The rows lie along a hidden order. The number after each row says roughly how far along it the row is, from 0 to 12. A new part has a new order.
[ -1  -8   3  -6   9  58   8 -21  10   8  -4   7  18  -4  -7   6  -3  -7
 -11] : 8
[  1   5  -9   2 -11 -17  15 -12  -5   3   2  16   0  -2   2   6  -4  -9
  -9] : 3
[  0   5  -1  -7  51 -10  -1 -20  -6  -3   1  14   5  -2  -3  13  -7 -10
  -5] : 2
[ 1  2 -2  5  3 38 -4 16  0 14 -7  4  0 -1  2  0 11 -5 -8] : 8
[  0   0   2  10  56 -23   4   1   4   6  -2   3   2  -1  -6  10  -1 -12
 -14] : 7
[  4   2  -1 -10  10  -6   7  -9 -10  18  -7  -2  15  -5   8   2  -5  -3
  -3] : 3
[ -4   1   1  -1  19  30  -2 -15   3  11   9  -5  -3  -4  -2   1  -1 -10
  -7] : 7
[  1   0   4  24  -1  -9 -10 -17  -6   2   7   7  -7  -1  -8  -4   0   1
 -11] : 12
[  1   3   5  -4  -8 -22   8  -8   0   4  -7  -9  47   0  -4  -6  -1  10
   1] : 10
[  0   5  10  -1  28 -13  -7  -9   4   5 -10  42  11  -1  13   5  -4  12
 -13] : 9
[  2  -2   9   0  35  -2  10  -6   1   5   0 -18   9  -5   1   6  -4 -11
 -18] : 10
[ -5   1   5  -1  47  49   1 -20   2   4   1   7  15  -4   1   2  -2  -8
  -9] : 3
[ -6 -13   8  -1  23 -18 -20 -20   6   4  14   6  16  -3   5   2  -1 -11
  -9] : 7
[  2  -3  -6  36  -7 -32   1  31 -15 -10  10   6   5   0 -11  -1   1 -11
   5] : 5
[ -4   0   4  -8   0  12 -24 -19  -7   6 -10 -18   9  -3  -5   1  -1   0
 -10] : 5
[ -6   9   4   1   1   3 -11 -20   4   6   3  20  -5  -1  -7   7   0  -4
  -9] : 7
[ -3   2   8   2  46  34  -3 -15  -9  12   4   9  19  -9  10  10   3  10
 -17] : 9
[ -1  21   7 -31 -10  63  -8  -8  53   2 -32   9 -15   4   9 -13  -4   6
  -9] : 5
[ -3   5   9  -7   5  41 -28 -27   7  19   1   2  -6  -1  -2  -3   3  -6
 -15] : 9
[ -5   4   5 -13  -9 -15 -21 -20   7  19  12   0  -6   1  -4  -4   4 -10
  -2] : 4
[ -5   5   8  -2  31   0 -25 -16   3  19 -36   1  -4  -9   2   5  -1   7
 -21] : 9
[  6  -3   3  -4  19   1   3 -23   1   7   1   4  26  -4   1  -1  -2  -1
 -13] : 8
[ -2  13   6 -17   3 -41 -14 -13  24   6 -14  -3  -1  -1   2   0  23   1
 -11] : 9
[ -1  -3  -5 -12 -10  16  -3 -11 -12   6   2  12   8  -4  -2  15  -4 -10
   5] : 3
[ -4 -12  -4  24   8   9   4 -21 -29  -5  17  15  20  -5 -11  16   1 -14
   0] : 8
[ -1   3   8  -3  29 -26 -13 -20   0  -1  -3   5  -4   1   7  -2   0  -9
 -13] : 8
[ -3  -2  -2  13  -3  17  -9  -8 -13   5 -27   5   7  -4  -3  10   0 -11
 -22] : 6
[ -6   3  11   6  -2 -22 -29   5   3  -1   5  -8 -20   0  -3  -1   6   6
  -3] : 12
[ -1  -8 -17   1  23 -15   2 -16 -19   5   8   2  -3   2   2  10   1 -13
  -6] : 1
[  0  11   7 -14  11   4 -13 -11  16   9 -10  -2   4   0  19 -12  -1  -5
  -7] : 0
[  0   5   2  -5 -13 -11  -6   8  11   0   4   3   0  -1  -8  17  -2  20
  -5] : 8
[  0  -1   4 -10  -7  59 -12  -5  11   1  -1  -2  -7  -1   1  -4  -2 -13
  -5] : 3
[ -5  -4  16  -3  22  46 -16 -12  -9  18   0   7   5  -3  -8  14   2  12
  -8] : 8
[  0 -20  -2  -5  28 -14   7 -13 -12  26   5   8  25  -3   0   6  -5   0
  16] : 6
[-10   3  -4   0  -2  14   3 -10 -11  -1  -3   4  36  -1   2  -2  -4  -4
   4] : 1
[ 1  2 -7 -4  8 15 -2 -3 25  9 -7  8 -7  6 -3  4 -4  9 -4] : 7
[ -2  -5  -1  14 -18   5  -3  -7 -12   2  11   5  38  -3  -1   0   1 -13
  -8] : 4
[ -1   2   2  -7   3  21  -6   8   2  -2  13  -9 -13   0  16  -5   0 -14
  -1] : 0
